Here is a tiny trained network, its code and every weight. The questions are about switching its units off for an input and a target symbol, where a switched-off unit gives its printed mean instead of its output.

import numpy as np


def w(rows, s, z=0):
    codes = np.array(rows[::2]) - 128.0
    scale = np.full(codes.shape[1], s)
    scale[-1] = z or s
    return codes * scale


def f(y):
    return np.maximum(y, 0)


def softmax(a):
    e = np.exp(a - a.max(-1, keepdims=True))
    return e / e.sum(-1, keepdims=True)


def log_softmax(a):
    a = a - a.max(-1, keepdims=True)
    return a - np.log(np.exp(a).sum(-1, keepdims=True))


def net(x, mask):
    ids = ['Θβδζησ'.index(c) for c in x.split()]
    T = len(ids)
    res = E[ids] + P[:T]
    r = res
    for j in range(2):
        rows = slice(4 * j, 4 * j + 4)
        q, k, v = (r @ M[0][rows].T for M in (Q, K, V))
        z = softmax(np.where(np.tri(T) > 0, q @ k.T / 4**0.5, -1e9)) @ v
        o = O[0][rows]
        res = res + np.where(mask[j], z, o[:, -1]) @ o[:, :-1]
    y = f(res @ A[0][:, :-1].T + A[0][:, -1])
    res = res + np.where(mask[2:14], y, B[0][:, -1]) @ B[0][:, :-1]
    return log_softmax(res[-1] @ U[:, :-1].T + U[:, -1])


Q, K, V, O, A, B = {}, {}, {}, {}, {}, {}
E = w([
[121,191,83,140],'Θ',
[178,49,125,151],'β',
[133,249,74,171],'δ',
[140,81,155,43],'ζ',
[188,112,87,68],'η',
[81,189,179,162],'σ',
],0.018)
P = w([
[120,165,184,149],'0',
[95,65,175,156],'1',
[88,39,192,123],'2',
[121,2,217,119],'3',
[73,114,123,148],'4',
[80,38,158,128],'5',
[99,12,171,119],'6',
[66,71,131,147],'7',
],0.0054)
Q[0] = w([
[103,113,97,79],'H0',
[2,138,176,126],'H0',
[160,120,148,63],'H0',
[248,193,106,31],'H0',
[100,151,143,245],'H1',
[210,126,89,103],'H1',
[156,48,154,119],'H1',
[92,119,214,210],'H1',
],0.0096)
K[0] = w([
[114,143,103,176],'H0',
[165,152,127,217],'H0',
[122,128,92,225],'H0',
[75,103,186,147],'H0',
[113,133,210,188],'H1',
[145,131,100,37],'H1',
[87,157,2,91],'H1',
[84,246,230,138],'H1',
],0.0086)
V[0] = w([
[193,157,133,185],'H0',
[38,33,212,181],'H0',
[138,117,70,36],'H0',
[127,74,46,133],'H0',
[221,111,34,181],'H1',
[77,141,187,132],'H1',
[137,155,140,250],'H1',
[114,253,114,163],'H1',
],0.011)
O[0] = w([
[104,97,183,166,147],'H0',
[53,88,66,181,179],'H0',
[196,77,129,5,159],'H0',
[253,70,229,136,172],'H0',
[252,143,206,185,171],'H1',
[85,151,46,108,81],'H1',
[46,183,137,166,39],'H1',
[101,223,144,145,3],'H1',
],0.0069,0.0031)
A[0] = w([
[140,118,106,87,56],'N0',
[178,193,41,101,213],'N1',
[209,185,128,168,188],'N2',
[80,163,201,112,102],'N3',
[178,91,108,186,86],'N4',
[125,120,199,36,253],'N5',
[69,124,203,83,151],'N6',
[54,115,115,138,176],'N7',
[6,125,76,97,132],'N8',
[120,83,153,155,213],'N9',
[119,148,105,140,40],'N10',
[37,102,105,147,135],'N11',
],0.011,0.0039)
B[0] = w([
[209,74,171,195,169],'N0',
[18,47,197,92,173],'N1',
[74,66,222,139,198],'N2',
[168,186,85,94,172],'N3',
[101,217,139,185,235],'N4',
[96,54,49,119,255],'N5',
[159,135,2,16,174],'N6',
[237,181,66,117,182],'N7',
[203,117,110,137,218],'N8',
[164,154,54,147,233],'N9',
[180,149,131,16,142],'N10',
[220,203,114,172,190],'N11',
],0.0055,0.0095)
U = w([
[192,178,139,57,10],'Θ',
[213,135,117,183,183],'β',
[188,183,153,117,103],'δ',
[119,109,51,73,253],'ζ',
[254,150,163,62,99],'η',
[189,169,54,107,156],'σ',
],0.0097,0.0051)

Each question gives the input, a string of symbols that net reads in full, and the target symbol t.
The units are the heads (4 rows each of Q, K, V and O) and the neurons (one row each of A and B). Each row of codes is followed by its name. A weight is (code - 128) times the scale printed after its matrix; where a second scale follows, it is the last column's (O, A, B and U).
mask holds one flag per unit, heads first, then neurons. A switched-off unit (its flag False) gives its mean, the last column of its rows in O or B, instead of its output. The means were averaged over made-up inputs and are rounded, as every weight is.
A unit's drop is (log p(t) with every unit on - log p(t) with that unit switched off) / (log p(t) with every unit on - log p(t) with every unit switched off).
The circuit of an input: a set's keep is (log p(t) with only the set's units on - log p(t) with every unit switched off) / (log p(t) with every unit on - log p(t) with every unit switched off). Starting from the 12 units with the biggest drops (on a tie, the unit counted first), units are removed one at a time, each time the one whose removal leaves the highest keep (on an exact tie, the one counted first), for as long as the keep stays at least 0.8.
units of the circuit, in order: the units of the circuit, biggest drop first
most important unit: the unit with the biggest drop
heads that matter: for each layer, one digit per head in row order, 1 if its drop is at least 0.15 and else 0, layers parted by /
drop of u: that unit's drop, to one decimal
input σ ζ β β σ β, target σ: most important unit : H1
input β β σ Θ σ σ σ ζ, target σ: heads that matter : 10
input δ δ ζ δ δ, target ζ: units of the circuit, in order : N1; H1
input β Θ Θ ζ β ζ δ, target ζ: heads that matter : 10
input σ σ δ ζ, target σ: heads that matter : 11
input β β η σ σ, target σ: heads that matter : 01
input ζ β δ β β β Θ η, target β: units of the circuit, in order : H1; H0; N6; N4
input δ δ β, target δ: heads that matter : 01
input η β ζ σ, target σ: units of the circuit, in order : H1; N11; N7
input δ η δ, target δ: drop of N1 : 0.0
input β ζ ζ Θ ζ ζ ζ, target ζ: drop of N6 : 0.0
input ζ ζ β β, target ζ: drop of H1 : 0.6
input β β β η, target β: drop of N4 : 0.2
input β β ζ, target ζ: most important unit : N5
